Here is a tiny trained network, its code and every weight. The questions are about switching its units off for an input and a class, where a switched-off unit gives its printed mean instead of its output.

import numpy as np


def w(rows, s, z=0):
    codes = np.array(rows[::2]) - 128.0
    scale = np.full(codes.shape[1], s)
    scale[-1] = z or s
    return codes * scale


def f(y):
    return np.maximum(y, 0)


def log_softmax(a):
    a = a - a.max(-1, keepdims=True)
    return a - np.log(np.exp(a).sum(-1, keepdims=True))


def net(x, mask):
    res = np.array(x, float).reshape(1, 7) / 4 @ E
    y = f(res @ A[0][:, :-1].T + A[0][:, -1])
    res = res + np.where(mask, y, B[0][:, -1]) @ B[0][:, :-1]
    return log_softmax(res[-1] @ U[:, :-1].T + U[:, -1])


A, B = {}, {}
E = w([
[105,107,85,64,186],'x0',
[122,138,77,139,191],'x1',
[120,124,82,91,96],'x2',
[247,64,93,61,85],'x3',
[75,163,196,200,164],'x4',
[102,232,158,105,119],'x5',
[113,107,82,163,112],'x6',
],0.011)
A[0] = w([
[52,131,241,56,133,144],'neuron 0',
[124,255,152,67,161,201],'neuron 1',
[98,89,28,77,233,101],'neuron 2',
[227,163,121,8,166,77],'neuron 3',
[247,66,205,143,88,90],'neuron 4',
[97,56,118,147,235,1],'neuron 5',
[217,1,117,70,100,125],'neuron 6',
[140,79,135,127,185,63],'neuron 7',
],0.0081,0.0068)
B[0] = w([
[61,70,117,203,63,188],'neuron 0',
[60,82,78,240,31,213],'neuron 1',
[160,123,122,22,122,209],'neuron 2',
[52,126,194,228,114,196],'neuron 3',
[158,138,114,29,128,199],'neuron 4',
[187,178,218,126,230,161],'neuron 5',
[100,104,24,69,3,252],'neuron 6',
[146,173,160,93,161,145],'neuron 7',
],0.0075,0.012)
U = w([
[90,119,133,247,137,234],'0',
[162,126,172,134,191,4],'1',
[142,121,81,21,115,180],'2',
],0.012,0.0036)

Each question gives the input, the list of numbers given to net, and the class t.
The units are the neurons (one row each of A and B). Each row of codes is followed by its name. A weight is (code - 128) times the scale printed after its matrix; where a second scale follows, it is the last column's (A, B and U).
mask holds one flag per neuron, in row order. A switched-off neuron (its flag False) gives its mean, the last column of its row in B, instead of its output. The means were averaged over made-up inputs and are rounded, as every weight is.
A unit's drop is (log p(t) with every unit on - log p(t) with that unit switched off) / (log p(t) with every unit on - log p(t) with every unit switched off).
The circuit of an input: a set's keep is (log p(t) with only the set's units on - log p(t) with every unit switched off) / (log p(t) with every unit on - log p(t) with every unit switched off). Starting from all 8 units, units are removed one at a time, each time the one whose removal leaves the highest keep (on an exact tie, the one counted first), for as long as the keep stays at least 0.8.
units of the circuit, in order: the units of the circuit, biggest drop first
top k neurons: the k neurons with the biggest drops, biggest first
drop of u: that unit's drop, to one decimal
input [-7,0,8,3,2,2,-7], class 0: units of the circuit, in order	[neuron 2; neuron 6]
input [8,1,-5,-1,-1,-2,-6], class 1: top 3 neurons	[neuron 6; neuron 5; neuron 4]
input [-2,8,3,2,-2,4,1], class 0: units of the circuit, in order	[neuron 6; neuron 4]
input [-5,-6,-4,6,8,-6,2], class 2: units of the circuit, in order	[neuron 4]
input [2,-3,-3,-3,-4,-3,-5], class 0: top 2 neurons	[neuron 2; neuron 4]
input [3,8,-4,-4,1,-8,8], class 1: top 2 neurons	[neuron 5; neuron 6]
input [-1,1,-2,3,-1,7,7], class 0: top 2 neurons	[neuron 6; neuron 2]
input [-3,1,-6,-3,-7,-4,8], class 2: drop of neuron 3	0.8
input [4,-7,7,0,0,4,-5], class 0: drop of neuron 2	0.0
input [0,5,2,2,6,-8,7], class 1: drop of neuron 5	0.4
